Below are the code and all the weights of a small trained network. Each question names an input and a class and asks about switching units off, where a switched-off unit gives its printed mean instead of its output.

import numpy as np


def w(rows, s, z=0):
    codes = np.array(rows[::2]) - 128.0
    scale = np.full(codes.shape[1], s)
    scale[-1] = z or s
    return codes * scale


def f(y):
    return np.maximum(y, 0)


def log_softmax(a):
    a = a - a.max(-1, keepdims=True)
    return a - np.log(np.exp(a).sum(-1, keepdims=True))


def net(x, mask):
    res = np.array(x, float).reshape(1, 6) / 4 @ E
    y = f(res @ A[0][:, :-1].T + A[0][:, -1])
    res = res + np.where(mask, y, B[0][:, -1]) @ B[0][:, :-1]
    return log_softmax(res[-1] @ U[:, :-1].T + U[:, -1])


A, B = {}, {}
E = w([
[66,1,185,114,151,97,142],'x0',
[104,142,138,151,136,160,102],'x1',
[135,118,115,139,126,122,120],'x2',
[118,161,185,93,159,120,153],'x3',
[136,150,254,193,73,98,203],'x4',
[76,167,157,97,62,40,67],'x5',
],0.011)
A[0] = w([
[142,113,113,155,176,161,186,144],'neuron 0',
[118,134,177,206,75,118,180,58],'neuron 1',
[164,129,176,109,153,112,92,139],'neuron 2',
[170,160,121,141,122,132,112,237],'neuron 3',
[115,62,174,136,112,130,75,196],'neuron 4',
[107,140,156,86,80,110,99,76],'neuron 5',
[99,48,171,75,118,131,117,134],'neuron 6',
[100,127,89,128,141,122,134,64],'neuron 7',
[118,123,106,146,112,113,103,80],'neuron 8',
[143,143,164,148,112,111,111,2],'neuron 9',
[41,165,148,93,25,15,28,103],'neuron 10',
[186,250,84,135,114,129,126,149],'neuron 11',
[108,139,146,119,99,92,70,74],'neuron 12',
[150,121,182,174,47,143,171,71],'neuron 13',
[117,132,138,113,119,136,164,45],'neuron 14',
[155,136,178,196,71,94,145,11],'neuron 15',
[164,113,126,161,144,70,97,98],'neuron 16',
[119,145,152,118,150,118,115,133],'neuron 17',
[132,126,88,87,122,120,102,8],'neuron 18',
[209,80,138,146,187,226,194,74],'neuron 19',
[184,80,105,108,96,134,147,100],'neuron 20',
[149,111,102,80,163,108,80,99],'neuron 21',
[117,116,130,159,150,179,139,80],'neuron 22',
[173,172,102,138,108,89,121,138],'neuron 23',
[103,122,68,55,183,171,104,48],'neuron 24',
[162,84,131,128,162,156,172,95],'neuron 25',
[128,139,137,92,93,84,105,96],'neuron 26',
[118,129,111,143,118,139,153,78],'neuron 27',
[124,152,134,125,131,151,131,149],'neuron 28',
[120,93,111,115,104,125,149,55],'neuron 29',
[177,215,96,140,94,131,130,166],'neuron 30',
[134,185,143,88,129,180,115,162],'neuron 31',
[109,42,170,119,132,149,94,146],'neuron 32',
[118,124,133,153,107,157,175,95],'neuron 33',
[86,131,89,41,147,128,70,61],'neuron 34',
[19,4,148,134,168,85,144,162],'neuron 35',
[151,120,140,152,136,171,136,77],'neuron 36',
[112,119,127,131,143,106,144,165],'neuron 37',
],0.013,0.002)
B[0] = w([
[78,107,93,145,152,144,151,173],'neuron 0',
[212,124,170,114,173,105,80,197],'neuron 1',
[122,128,120,128,114,119,123,142],'neuron 2',
[110,152,130,121,89,125,151,162],'neuron 3',
[123,152,139,115,91,122,127,180],'neuron 4',
[112,111,109,157,138,144,136,167],'neuron 5',
[129,146,124,130,53,128,110,191],'neuron 6',
[140,131,148,120,148,126,120,149],'neuron 7',
[125,130,151,133,130,122,146,147],'neuron 8',
[149,111,125,118,142,119,113,151],'neuron 9',
[27,86,35,149,207,158,202,253],'neuron 10',
[113,160,148,106,18,136,114,209],'neuron 11',
[92,107,98,123,154,121,157,170],'neuron 12',
[201,136,175,136,175,115,91,192],'neuron 13',
[138,126,127,147,123,149,106,138],'neuron 14',
[205,133,167,127,179,118,98,190],'neuron 15',
[113,132,127,118,131,137,140,142],'neuron 16',
[129,125,110,125,118,112,131,141],'neuron 17',
[168,122,148,125,147,127,114,164],'neuron 18',
[34,82,50,152,173,133,181,209],'neuron 19',
[104,132,131,126,133,131,120,153],'neuron 20',
[179,142,165,118,156,108,122,176],'neuron 21',
[103,121,119,116,141,115,164,154],'neuron 22',
[110,141,133,128,88,129,128,166],'neuron 23',
[210,126,209,143,188,104,95,204],'neuron 24',
[90,123,92,146,147,148,143,169],'neuron 25',
[103,98,127,157,130,168,134,164],'neuron 26',
[113,134,132,124,140,138,129,135],'neuron 27',
[120,129,116,129,112,136,133,140],'neuron 28',
[123,142,143,132,128,149,124,144],'neuron 29',
[112,144,138,93,47,122,112,193],'neuron 30',
[133,120,115,129,85,121,126,159],'neuron 31',
[137,158,136,107,77,119,155,187],'neuron 32',
[138,120,128,118,162,125,121,151],'neuron 33',
[210,116,173,153,185,110,95,196],'neuron 34',
[129,180,137,100,5,137,97,241],'neuron 35',
[91,113,114,113,143,126,127,150],'neuron 36',
[129,136,136,121,118,135,126,144],'neuron 37',
],0.019,0.02)
U = w([
[86,187,118,120,11,138,120,168],'0',
[40,91,67,186,195,160,178,221],'1',
[191,132,158,164,210,94,86,2],'2',
],0.011,0.00052)

Each question gives the input, the list of numbers given to net, and the class t.
The units are the neurons (one row each of A and B). Each row of codes is followed by its name. A weight is (code - 128) times the scale printed after its matrix; where a second scale follows, it is the last column's (A, B and U).
mask holds one flag per neuron, in row order. A switched-off neuron (its flag False) gives its mean, the last column of its row in B, instead of its output. The means were averaged over made-up inputs and are rounded, as every weight is.
A unit's drop is (log p(t) with every unit on - log p(t) with that unit switched off) / (log p(t) with every unit on - log p(t) with every unit switched off).
The circuit of an input: a set's keep is (log p(t) with only the set's units on - log p(t) with every unit switched off) / (log p(t) with every unit on - log p(t) with every unit switched off). Starting from the 12 units with the biggest drops (on a tie, the unit counted first), units are removed one at a time, each time the one whose removal leaves the highest keep (on an exact tie, the one counted first), for as long as the keep stays at least 0.8.
units of the circuit, in order: the units of the circuit, biggest drop first
most important unit: the unit with the biggest drop
k most important neurons: the k neurons with the biggest drops, biggest first
drop of u: that unit's drop, to one decimal
input [-3,-8,7,4,-4,5], class 1: units of the circuit, in order => (neuron 10)
input [-2,8,-4,2,8,7], class 2: 3 most important neurons => (neuron 1; neuron 15; neuron 13)
input [-5,5,4,5,4,-6], class 1: 4 most important neurons => (neuron 19; neuron 35; neuron 0; neuron 6)
input [6,-8,0,1,8,-1], class 2: 3 most important neurons => (neuron 1; neuron 13; neuron 15)
input [0,2,5,4,6,-4], class 2: 2 most important neurons => (neuron 10; neuron 1)
input [-1,0,-7,5,-6,5], class 2: 4 most important neurons => (neuron 34; neuron 19; neuron 24; neuron 21)
input [5,2,-2,5,-5,-5], class 0: 2 most important neurons => (neuron 10; neuron 35)
input [6,-8,0,6,-8,-6], class 2: 3 most important neurons => (neuron 24; neuron 10; neuron 34)
input [1,0,0,5,2,-1], class 2: 4 most important neurons => (neuron 10; neuron 11; neuron 35; neuron 30)
input [-1,-6,1,-8,5,5], class 1: 2 most important neurons => (neuron 10; neuron 24)
input [0,0,8,5,-2,-1], class 2: 3 most important neurons => (neuron 10; neuron 35; neuron 19)
input [1,-3,-5,7,1,2], class 1: 2 most important neurons => (neuron 11; neuron 35)
input [8,-7,-1,-5,-6,-7], class 0: drop of neuron 35 => 3.0
input [-2,1,-2,-2,5,-7], class 1: drop of neuron 19 => 1.3
input [-5,0,2,1,-8,-4], class 2: most important unit => neuron 24
input [7,-1,7,5,-1,-5], class 0: drop of neuron 35 => 1.1
